Below is a small trained network, with its code and all its weights. Each question gives an input and a class and asks what happens when units are switched off, that is, made to give their printed mean instead of their output.

import numpy as np


def w(rows, s, z=0):
    codes = np.array(rows[::2]) - 128.0
    scale = np.full(codes.shape[1], s)
    scale[-1] = z or s
    return codes * scale


def norm(h):
    return h / np.sqrt((h * h).mean(-1, keepdims=True) + 1e-5)


def f(y):
    return y / 2 * (1 + np.tanh(0.7978845608 * (y + 0.044715 * y**3)))


def log_softmax(a):
    a = a - a.max(-1, keepdims=True)
    return a - np.log(np.exp(a).sum(-1, keepdims=True))


def net(x, mask):
    res = np.array(x, float).reshape(1, 7) / 4 @ E
    u = 0
    for l in range(2):
        y = f(norm(res) @ A[l][:, :-1].T + A[l][:, -1])
        res = res + np.where(mask[u : u + 11], y, B[l][:, -1]) @ B[l][:, :-1]
        u += 11
    return log_softmax(norm(res)[-1] @ U[:, :-1].T + U[:, -1])


A, B = {}, {}
E = w([
[87,78,78,102],'x0',
[109,122,91,240],'x1',
[3,155,200,153],'x2',
[122,179,162,131],'x3',
[132,189,149,156],'x4',
[127,47,147,69],'x5',
[154,61,249,156],'x6',
],0.0075)
A[0] = w([
[172,161,170,81,125],'L0N0',
[108,142,79,119,75],'L0N1',
[225,90,153,117,97],'L0N2',
[167,98,78,157,80],'L0N3',
[112,151,40,8,7],'L0N4',
[119,184,122,189,3],'L0N5',
[77,93,122,156,87],'L0N6',
[75,128,229,127,107],'L0N7',
[97,151,150,82,125],'L0N8',
[146,61,71,167,85],'L0N9',
[147,154,190,118,82],'L0N10',
],0.011,0.0061)
B[0] = w([
[179,190,197,99,203],'L0N0',
[197,77,124,153,135],'L0N1',
[236,81,188,127,232],'L0N2',
[99,29,148,160,157],'L0N3',
[195,240,2,12,220],'L0N4',
[123,176,57,223,135],'L0N5',
[119,86,149,95,144],'L0N6',
[72,148,231,54,254],'L0N7',
[74,131,160,53,165],'L0N8',
[177,23,82,203,182],'L0N9',
[195,176,177,62,154],'L0N10',
],0.0051,0.0031)
A[1] = w([
[141,176,205,185,140],'L1N0',
[27,115,130,118,2],'L1N1',
[159,217,172,235,174],'L1N2',
[47,120,133,118,7],'L1N3',
[117,234,124,249,42],'L1N4',
[121,72,72,5,251],'L1N5',
[141,228,143,234,105],'L1N6',
[104,220,110,229,49],'L1N7',
[137,166,108,199,130],'L1N8',
[105,123,145,136,86],'L1N9',
[131,179,120,191,107],'L1N10',
],0.011,0.0058)
B[1] = w([
[125,136,136,74,186],'L1N0',
[24,120,156,105,134],'L1N1',
[146,66,98,7,214],'L1N2',
[91,119,146,132,126],'L1N3',
[81,58,82,56,177],'L1N4',
[121,226,149,254,255],'L1N5',
[117,90,94,38,186],'L1N6',
[82,62,13,64,168],'L1N7',
[102,77,97,98,158],'L1N8',
[120,134,138,121,119],'L1N9',
[130,92,96,100,148],'L1N10',
],0.0096,0.0073)
U = w([
[136,81,71,226,149],'0',
[97,119,227,99,89],'1',
[5,120,163,169,93],'2',
[160,171,192,101,202],'3',
[79,90,44,63,176],'4',
[154,225,50,146,143],'5',
[205,119,133,87,2],'6',
[201,80,159,202,110],'7',
],0.021,0.0071)

Each question gives the input, the list of numbers given to net, and the class t.
The units are the neurons (one row each of A and B). Each row of codes is followed by its name. A weight is (code - 128) times the scale printed after its matrix; where a second scale follows, it is the last column's (A, B and U).
mask holds one flag per neuron, layer by layer. A switched-off neuron (its flag False) gives its mean, the last column of its row in B, instead of its output. The means were averaged over made-up inputs and are rounded, as every weight is.
A unit's drop is (log p(t) with every unit on - log p(t) with that unit switched off) / (log p(t) with every unit on - log p(t) with every unit switched off).
The circuit of an input: a set's keep is (log p(t) with only the set's units on - log p(t) with every unit switched off) / (log p(t) with every unit on - log p(t) with every unit switched off). Starting from the 12 units with the biggest drops (on a tie, the unit counted first), units are removed one at a time, each time the one whose removal leaves the highest keep (on an exact tie, the one counted first), for as long as the keep stays at least 0.8.
circuit, biggest first: the units of the circuit, biggest drop first
unit that matters most: the unit with the biggest drop
top k neurons: the k neurons with the biggest drops, biggest first
top k neurons in layer l: the k neurons of layer l with the biggest drops, biggest first
drop of u: that unit's drop, to one decimal
input [3,4,-1,7,4,3,6], class 3: circuit, biggest first	[L1N4 L1N7]
input [2,-4,-3,-3,1,-3,6], class 7: circuit, biggest first	[L1N6 L1N2]
input [-1,-6,7,0,3,1,-8], class 5: circuit, biggest first	[L0N4 L1N5]
input [0,-7,-6,-8,-8,-4,0], class 7: unit that matters most	L0N2
input [4,8,-8,7,-2,5,-5], class 0: top 2 neurons	[L0N9 L0N3]
input [3,-6,7,-4,2,-7,-4], class 2: top 2 neurons	[L0N8 L1N1]
input [-5,-8,-2,-4,-8,5,7], class 7: top 2 neurons in layer 0	[L0N2 L0N4]
input [-8,0,1,5,-6,6,-4], class 3: top 2 neurons	[L0N0 L1N7]
input [1,-7,6,0,0,1,-3], class 2: top 2 neurons in layer 0	[L0N2 L0N8]
input [4,8,-6,-4,2,4,-7], class 0: top 2 neurons in layer 0	[L0N9 L0N3]
input [1,-4,7,5,0,-1,-7], class 2: top 2 neurons in layer 1	[L1N1 L1N2]
input [4,-8,4,-8,4,3,-4], class 5: drop of L1N5	0.1
input [2,-1,5,4,-8,-2,-4], class 2: drop of L1N1	0.2
input [8,5,2,4,-2,-1,-8], class 0: top neuron in layer 1	[L1N2]
input [6,-3,-2,4,-4,-5,4], class 3: drop of L1N6	-0.1
input [3,-4,-8,-6,-1,8,1], class 7: top 2 neurons	[L1N5 L0N2]
